Each row is followed by its class. Each block has new classes.
[-48   6 -13 -10   1  20  31 -25   0   7 -39   1   0 -21  13  11  16 -12
   5   1]	[70]
[-40   8  -5  -7   3   7  16  -9  -3   0 -34  -2   2  -4  -1   2  -1 -14
   3 -11]	[71]
[-104   21  -15  -22    0    9   67  -65   10   13 -105   -6   -3  -55
   32   16   13  -22   12   -6]	[70]
[-34  -6 -17  -6   0   0  31 -35   2   2 -63  -4   1 -18   8  21  -1 -21
  -5  -7]	[70]
[-19   4  -6  -8  15 -10  20  -7  -6  -3 -33   0   4 -14  -1  -2   1  17
  -4 -11]	[71]
[-30   8  -6 -10  10  -5  18  -6   2   1 -32   0   2  -9  -6   1  -2  -3
   2  -9]	[71]
[-16  14  -8  -1   6  -2  12  -5   0   2 -35   1   8 -14  13  13   0   2
  -1 -14]	[70]
[-12   0  -3  -3   5  -3  17   1  -6  -1 -41  -3  -2 -14   2   7   0  -6
   0 -16]	[71]
[-44  11  -5 -12   5  -1  30 -24  -2  -2 -53  -5   1 -13   5   9   7 -13
   3 -15]	[71]
[-22  17  -6  -6   7   2  23  -6  -5   0 -53   0   4 -17   1  -6   3  -8
   4  -5]	[71]
[-67  -1 -14 -16   1   4  17 -33  -7 -18 -20  13   2  -5  -4  20 -12 -17
 -33   8]	[63]
[-45  -9   2 -10  -6   1  12 -12   4   4 -49  -3  -5 -16   5  -3  -7 -21
  20  18]	[61]
[-98  -7   0 -36  -1   9  37 -33   6   6 -71  -6 -10 -36  14   3  11  -7
   7  14]	[61]
[-20  24  -7   6   0   4  10  -2 -11  -6 -28   3   9 -11   5   3   0 -14
  -7   4]	[70]
[-12  31 -17  -5   2  16  26  -8   5  -3 -27  -7   0 -17   9   9  -3 -14
   4 -17]	[70]
[-34  15 -18  -9   7 -29  48 -42   1   4 -48  -1   2 -17  12  14   5 -20
   3 -18]	[70]
[-15  27  -6  -2  -2 -29  16 -15  -2   3 -27   3   5 -20   8   4   3 -11
  12   0]	[70]
[-22  11   0  -3   8  -5  23 -17  -8  -3 -41   0   0 -12 -15   8  -3 -11
   1  -9]	[71]
[-54  -7 -12 -17   1  14  25 -32  -1   9 -53  -7  -4  -2  16   4  -5 -10
  15 -13]	[68]
[-15   7  -2  -6   7  -1   4  -2  -5   0 -13   1   3   2   1   7  -2   2
 -17 -15]	[71]
[-55  -8   0  -1   9  21  21 -20   8   5 -50 -12 -11 -22  13   1   0   2
  16  19]	[61]
[-66  15 -10 -14  -3  -1  44 -23   1   4 -70  -6   6 -26  14   8  13 -22
   8 -18]	[70]
[-46   2  -3 -11   7   3  29 -14   2  -1 -51  -4  -2 -16   6  12   2  -2
   6  -7]	[71]
[-61   0  -6 -14   0  -2  31 -19   1   2 -62   0 -23 -14   4  14  11 -19
  -2 -19]	[70]
[-31 -12   9   1  -2   2  24  -6  -1   4 -33  -6  -4 -17  -3  -6  14  15
  12   8]	[61]
[-61 -18   7  -4   5  46  14 -21   7   2 -44  -6  -1 -14  10  -8  10   8
  20  21]	[61]
[ -6 -18  10   2   5   6   4 -19   1   4  -5   0  -7 -11   0  -3   3   4
 -10  34]	[61]
[-58   3  -7 -13   9  10  46 -23  -1   4 -73  -3  -2 -13   7   7   6 -17
  -5  -9]	[71]
[-74 -14  -3 -17   4  13  23 -36   4   9 -74  -6  -6 -31  13   8   2   0
  14  23]	[61]
[-44  30  -3  -3   7 -11  24 -10  -6  13 -35   7  13 -11 -12   1  -3 -17
   2  -7]	[71]
[-39  16   0 -19  -6 -27   0   8   7   5 -54   4   2 -23   4  21  -4   0
  -6  -3]	[63]
[-20   3  -9  -5   4   2  22  -8  18  -2 -32  -3   1  -7  -1   4   5 -10
  -3 -12]	[71]
[-69  29 -11  -8   4  -4  45 -24   2  -1 -83  -2   4 -28  14   9  14 -21
   7 -27]	[70]
[-33 -29   1  -5   3  22  20 -25 -11  -5 -56  -7   2  -9   2   2  -2  -9
   3  33]	[61]
[  3  15  -2  -4   5 -17   5   2  -2  -2 -13   1   3  -6  -1  -8  -3  -4
  -6  -5]	[71]
